Here is a tiny trained network, its code and every weight. The questions are about switching its units off for an input and a class, where a switched-off unit gives its printed mean instead of its output.

import numpy as np


def w(rows, s, z=0):
    codes = np.array(rows[::2]) - 128.0
    scale = np.full(codes.shape[1], s)
    scale[-1] = z or s
    return codes * scale


def norm(h):
    return h / np.sqrt((h * h).mean(-1, keepdims=True) + 1e-5)


def f(y):
    return np.maximum(y, 0)


def log_softmax(a):
    a = a - a.max(-1, keepdims=True)
    return a - np.log(np.exp(a).sum(-1, keepdims=True))


def net(x, mask):
    res = np.array(x, float).reshape(1, 8) / 4 @ E
    u = 0
    for l in range(3):
        y = f(norm(res) @ A[l][:, :-1].T + A[l][:, -1])
        res = res + np.where(mask[u : u + 6], y, B[l][:, -1]) @ B[l][:, :-1]
        u += 6
    return log_softmax(norm(res)[-1] @ U[:, :-1].T + U[:, -1])


A, B = {}, {}
E = w([
[102,128,144,134],'x0',
[135,127,124,129],'x1',
[128,129,127,127],'x2',
[107,114,96,2],'x3',
[167,71,211,120],'x4',
[140,128,121,126],'x5',
[142,128,118,122],'x6',
[148,229,162,96],'x7',
],0.0092)
A[0] = w([
[107,120,44,174,118],'L0N0',
[90,101,81,166,108],'L0N1',
[97,147,90,141,25],'L0N2',
[68,164,10,161,2],'L0N3',
[56,79,93,32,36],'L0N4',
[32,6,16,129,102],'L0N5',
],0.013,0.0053)
B[0] = w([
[105,132,120,152,200],'L0N0',
[147,157,114,146,181],'L0N1',
[105,59,105,77,140],'L0N2',
[45,54,233,96,197],'L0N3',
[61,139,27,130,200],'L0N4',
[255,149,173,151,254],'L0N5',
],0.02,0.007)
A[1] = w([
[135,197,101,130,196],'L1N0',
[39,110,105,151,7],'L1N1',
[102,190,47,252,136],'L1N2',
[191,90,145,148,113],'L1N3',
[67,252,126,111,18],'L1N4',
[174,101,68,2,202],'L1N5',
],0.0096,0.0014)
B[1] = w([
[81,139,100,123,195],'L1N0',
[169,113,163,118,182],'L1N1',
[50,94,102,191,239],'L1N2',
[91,95,109,73,255],'L1N3',
[222,147,162,61,228],'L1N4',
[11,154,164,132,242],'L1N5',
],0.012,0.0041)
A[2] = w([
[128,143,69,86,125],'L2N0',
[124,70,229,29,216],'L2N1',
[111,109,141,228,73],'L2N2',
[84,162,99,107,30],'L2N3',
[124,246,126,55,24],'L2N4',
[142,193,138,121,5],'L2N5',
],0.013,0.0016)
B[2] = w([
[72,181,123,111,156],'L2N0',
[76,40,101,102,255],'L2N1',
[96,214,83,64,205],'L2N2',
[110,133,158,167,162],'L2N3',
[253,147,147,197,195],'L2N4',
[169,103,80,136,149],'L2N5',
],0.016,0.0091)
U = w([
[27,2,129,100,181],'0',
[37,181,71,149,233],'1',
[195,105,123,158,2],'2',
],0.014,0.00084)

Each question gives the input, the list of numbers given to net, and the class t.
The units are the neurons (one row each of A and B). Each row of codes is followed by its name. A weight is (code - 128) times the scale printed after its matrix; where a second scale follows, it is the last column's (A, B and U).
mask holds one flag per neuron, layer by layer. A switched-off neuron (its flag False) gives its mean, the last column of its row in B, instead of its output. The means were averaged over made-up inputs and are rounded, as every weight is.
A unit's drop is (log p(t) with every unit on - log p(t) with that unit switched off) / (log p(t) with every unit on - log p(t) with every unit switched off).
The circuit of an input: a set's keep is (log p(t) with only the set's units on - log p(t) with every unit switched off) / (log p(t) with every unit on - log p(t) with every unit switched off). Starting from the 12 units with the biggest drops (on a tie, the unit counted first), units are removed one at a time, each time the one whose removal leaves the highest keep (on an exact tie, the one counted first), for as long as the keep stays at least 0.8.
circuit, biggest first: the units of the circuit, biggest drop first
most important unit: the unit with the biggest drop
top k neurons: the k neurons with the biggest drops, biggest first
top k neurons in layer l: the k neurons of layer l with the biggest drops, biggest first
drop when u is switched off: that unit's drop, to one decimal
input [7,-2,-5,6,4,1,0,2], class 1: top 2 neurons : [L0N4 L0N3]
input [6,4,3,-4,-4,1,2,8], class 2: most important unit : L1N4
input [-4,-8,2,-8,4,3,2,-8], class 1: circuit, biggest first : [L2N2 L2N1]
input [-1,-8,-2,8,4,8,5,-4], class 1: circuit, biggest first : [L0N4 L2N1]
input [0,2,4,-3,-7,1,-7,-8], class 2: top 2 neurons in layer 0 : [L0N5 L0N1]
input [-7,-4,-2,-5,-5,-4,0,-2], class 0: top 2 neurons : [L0N3 L0N4]
input [2,-3,-6,-5,4,2,-3,4], class 1: circuit, biggest first : [L0N5 L0N3]
input [-1,5,6,6,4,7,-8,6], class 1: top 3 neurons : [L0N3 L0N5 L1N5]
input [-6,-3,7,-7,-7,-6,-6,6], class 0: top 3 neurons : [L0N5 L0N3 L0N1]
input [8,-6,-4,-8,6,0,4,3], class 1: top 3 neurons : [L0N3 L0N5 L2N2]
input [6,6,3,6,-5,-6,-6,-8], class 2: top 2 neurons in layer 0 : [L0N5 L0N3]
input [-1,-3,0,-7,-3,-1,-1,-6], class 1: top 2 neurons in layer 2 : [L2N2 L2N4]
input [-7,7,-3,-3,7,8,7,6], class 0: top 2 neurons : [L0N4 L0N5]
input [3,3,-2,5,-2,-1,8,-7], class 2: circuit, biggest first : [L0N5]
input [4,7,8,5,-6,3,6,7], class 2: top 4 neurons : [L2N4 L1N4 L2N2 L1N3]
input [2,-3,7,-1,-5,7,-3,-8], class 2: top 2 neurons : [L0N5 L0N1]
input [-7,-4,-6,-2,4,-8,-2,-5], class 2: top 3 neurons : [L0N3 L0N5 L1N5]
input [-6,4,-4,5,4,-5,4,-5], class 1: top 2 neurons : [L0N4 L0N3]
input [5,-4,-1,1,-1,-2,-6,4], class 2: top 2 neurons : [L0N3 L2N4]
input [3,-6,1,0,-8,-1,-8,1], class 0: circuit, biggest first : [L0N3]
input [-4,5,3,-2,-2,-5,-5,-6], class 2: drop when L0N5 is switched off : 1.4
input [-2,-1,-3,2,0,6,3,-7], class 2: drop when L0N5 is switched off : 1.1
input [3,-4,-6,7,-1,8,4,-4], class 1: drop when L0N4 is switched off : 1.5
input [-7,7,-3,3,-6,2,4,3], class 0: drop when L2N2 is switched off : 0.0
